Below is a small trained network, with its code and all its weights. Each question gives an input and a class and asks what happens when units are switched off, that is, made to give their printed mean instead of their output.

import numpy as np


def w(rows, s, z=0):
    codes = np.array(rows[::2]) - 128.0
    scale = np.full(codes.shape[1], s)
    scale[-1] = z or s
    return codes * scale


def norm(h):
    return h / np.sqrt((h * h).mean(-1, keepdims=True) + 1e-5)


def f(y):
    return y / 2 * (1 + np.tanh(0.7978845608 * (y + 0.044715 * y**3)))


def log_softmax(a):
    a = a - a.max(-1, keepdims=True)
    return a - np.log(np.exp(a).sum(-1, keepdims=True))


def net(x, mask):
    res = np.array(x, float).reshape(1, 7) / 4 @ E
    u = 0
    for l in range(4):
        y = f(norm(res) @ A[l][:, :-1].T + A[l][:, -1])
        res = res + np.where(mask[u : u + 7], y, B[l][:, -1]) @ B[l][:, :-1]
        u += 7
    return log_softmax(norm(res)[-1] @ U[:, :-1].T + U[:, -1])


A, B = {}, {}
E = w([
[129,121,127,134,138,107,129],'x0',
[111,28,178,166,193,188,147],'x1',
[113,121,124,132,103,146,120],'x2',
[91,148,115,126,79,202,129],'x3',
[76,93,38,53,207,154,60],'x4',
[220,108,33,255,145,159,71],'x5',
[144,154,136,109,141,153,141],'x6',
],0.0083)
A[0] = w([
[94,74,118,64,54,126,201,105],'L0N1',
[176,148,139,219,166,128,110,215],'L0N2',
[107,195,84,192,180,56,93,155],'L0N3',
[212,144,152,171,46,125,219,5],'L0N4',
[200,92,13,177,111,118,103,77],'L0N5',
[147,144,68,254,166,203,144,29],'L0N6',
[74,112,93,67,73,126,192,222],'L0N7',
],0.0063,0.0026)
B[0] = w([
[83,141,183,144,141,54,94,180],'L0N1',
[98,86,161,144,45,164,102,252],'L0N2',
[183,149,171,54,88,250,111,195],'L0N3',
[90,164,244,219,144,112,154,214],'L0N4',
[102,172,226,88,191,106,46,252],'L0N5',
[181,117,194,109,187,123,30,243],'L0N6',
[248,74,207,130,234,90,3,222],'L0N7',
],0.005,0.0033)
A[1] = w([
[125,128,158,113,161,85,80,115],'L1N1',
[124,135,147,81,114,130,164,62],'L1N2',
[90,125,136,158,187,134,137,72],'L1N3',
[152,122,57,172,107,136,151,3],'L1N4',
[144,121,82,89,131,149,136,57],'L1N5',
[82,57,159,174,134,154,104,160],'L1N6',
[121,255,53,137,77,45,103,95],'L1N7',
],0.0088,0.0029)
B[1] = w([
[121,169,138,101,112,123,101,208],'L1N1',
[113,94,178,188,193,128,81,133],'L1N2',
[184,159,73,91,63,172,155,140],'L1N3',
[119,57,183,188,182,147,67,104],'L1N4',
[115,126,113,120,155,137,91,120],'L1N5',
[198,155,123,74,131,101,195,255],'L1N6',
[218,2,168,67,64,243,196,217],'L1N7',
],0.0092,0.0043)
A[2] = w([
[145,28,134,181,181,169,232,138],'L2N1',
[82,204,214,78,164,136,141,58],'L2N2',
[216,155,63,254,111,144,79,89],'L2N3',
[121,119,184,188,107,95,109,88],'L2N4',
[119,130,188,221,104,150,166,104],'L2N5',
[109,176,101,144,110,139,115,1],'L2N6',
[84,80,121,92,128,122,68,109],'L2N7',
],0.0093,0.0024)
B[2] = w([
[222,77,130,88,88,192,146,239],'L2N1',
[62,69,125,140,82,66,71,252],'L2N2',
[42,144,212,89,137,117,51,249],'L2N3',
[78,167,86,125,160,155,145,192],'L2N4',
[136,146,1,156,156,84,165,249],'L2N5',
[86,118,183,90,92,157,241,97],'L2N6',
[93,94,38,196,120,121,162,183],'L2N7',
],0.0091,0.0043)
A[3] = w([
[150,110,113,55,125,163,142,110],'L3N1',
[188,123,95,182,147,84,110,171],'L3N2',
[110,112,76,75,181,151,99,204],'L3N3',
[187,177,143,156,175,181,61,196],'L3N4',
[148,176,177,219,96,110,185,86],'L3N5',
[92,151,8,125,192,145,130,3],'L3N6',
[107,75,139,69,128,86,196,170],'L3N7',
],0.012,0.0022)
B[3] = w([
[249,92,94,176,115,64,171,214],'L3N1',
[100,142,86,73,111,85,110,166],'L3N2',
[121,210,146,217,130,140,255,239],'L3N3',
[14,81,191,97,70,80,86,254],'L3N4',
[150,206,7,134,233,107,192,213],'L3N5',
[181,245,42,170,200,33,157,182],'L3N6',
[117,158,144,153,113,224,25,236],'L3N7',
],0.0077,0.0063)
U = w([
[8,133,177,144,123,92,35,244],'0',
[117,210,20,195,178,70,181,95],'1',
[196,66,123,102,87,169,151,56],'2',
],0.016,0.0012)

Each question gives the input, the list of numbers given to net, and the class t.
The units are the neurons (one row each of A and B). Each row of codes is followed by its name. A weight is (code - 128) times the scale printed after its matrix; where a second scale follows, it is the last column's (A, B and U).
mask holds one flag per neuron, layer by layer. A switched-off neuron (its flag False) gives its mean, the last column of its row in B, instead of its output. The means were averaged over made-up inputs and are rounded, as every weight is.
A unit's drop is (log p(t) with every unit on - log p(t) with that unit switched off) / (log p(t) with every unit on - log p(t) with every unit switched off).
The circuit of an input: a set's keep is (log p(t) with only the set's units on - log p(t) with every unit switched off) / (log p(t) with every unit on - log p(t) with every unit switched off). Starting from the 12 units with the biggest drops (on a tie, the unit counted first), units are removed one at a time, each time the one whose removal leaves the highest keep (on an exact tie, the one counted first), for as long as the keep stays at least 0.8.
circuit, biggest first: the units of the circuit, biggest drop first
k most important neurons: the k neurons with the biggest drops, biggest first
k most important neurons of layer l: the k neurons of layer l with the biggest drops, biggest first
drop when u is switched off: that unit's drop, to one decimal
input [6,4,0,-8,1,-3,3], class 2: circuit, biggest first -> L2N1
input [2,6,8,-5,-7,2,6], class 1: 4 most important neurons -> L1N7, L3N5, L2N5, L0N4
input [6,-3,2,-2,-7,-6,4], class 1: 4 most important neurons -> L3N5, L2N3, L3N4, L0N5
input [8,1,-5,2,-2,2,-6], class 0: 3 most important neurons -> L0N6, L1N7, L2N7
input [6,5,-1,7,-6,-4,-7], class 1: 2 most important neurons -> L1N7, L3N5
input [-3,-7,-5,-4,-3,7,0], class 0: 2 most important neurons of layer 2 -> L2N3, L2N1
input [-2,5,0,6,-5,-2,8], class 1: 4 most important neurons -> L1N7, L3N5, L2N5, L0N4
input [7,-2,-1,-1,-7,-6,-6], class 1: 3 most important neurons of layer 2 -> L2N3, L2N5, L2N4
input [-7,-3,-4,0,-1,-2,-5], class 2: 3 most important neurons -> L1N7, L0N5, L0N6
input [-6,5,-1,-8,-5,6,-1], class 0: 3 most important neurons -> L2N3, L1N7, L3N4
input [2,6,0,-8,1,5,7], class 2: 3 most important neurons -> L2N1, L1N6, L0N7
input [7,-5,-8,-5,-6,7,4], class 0: 2 most important neurons -> L2N3, L3N4
input [-3,8,-5,-1,-8,-6,1], class 1: 3 most important neurons -> L3N5, L1N7, L2N5
input [6,-2,-4,6,-7,-5,-7], class 1: circuit, biggest first -> L3N5
input [-5,-8,6,7,-6,-4,5], class 2: 2 most important neurons of layer 3 -> L3N3, L3N6
input [-6,-2,7,0,5,6,5], class 0: drop when L2N5 is switched off -> 0.1
input [-6,-5,3,-1,0,2,2], class 2: drop when L1N7 is switched off -> 1.0
input [0,-8,-2,4,-2,-2,-2], class 2: drop when L1N7 is switched off -> 0.7
input [8,1,-8,3,1,7,-3], class 0: drop when L0N7 is switched off -> 0.0
input [2,5,3,-5,-6,8,0], class 0: circuit, biggest first -> L2N3
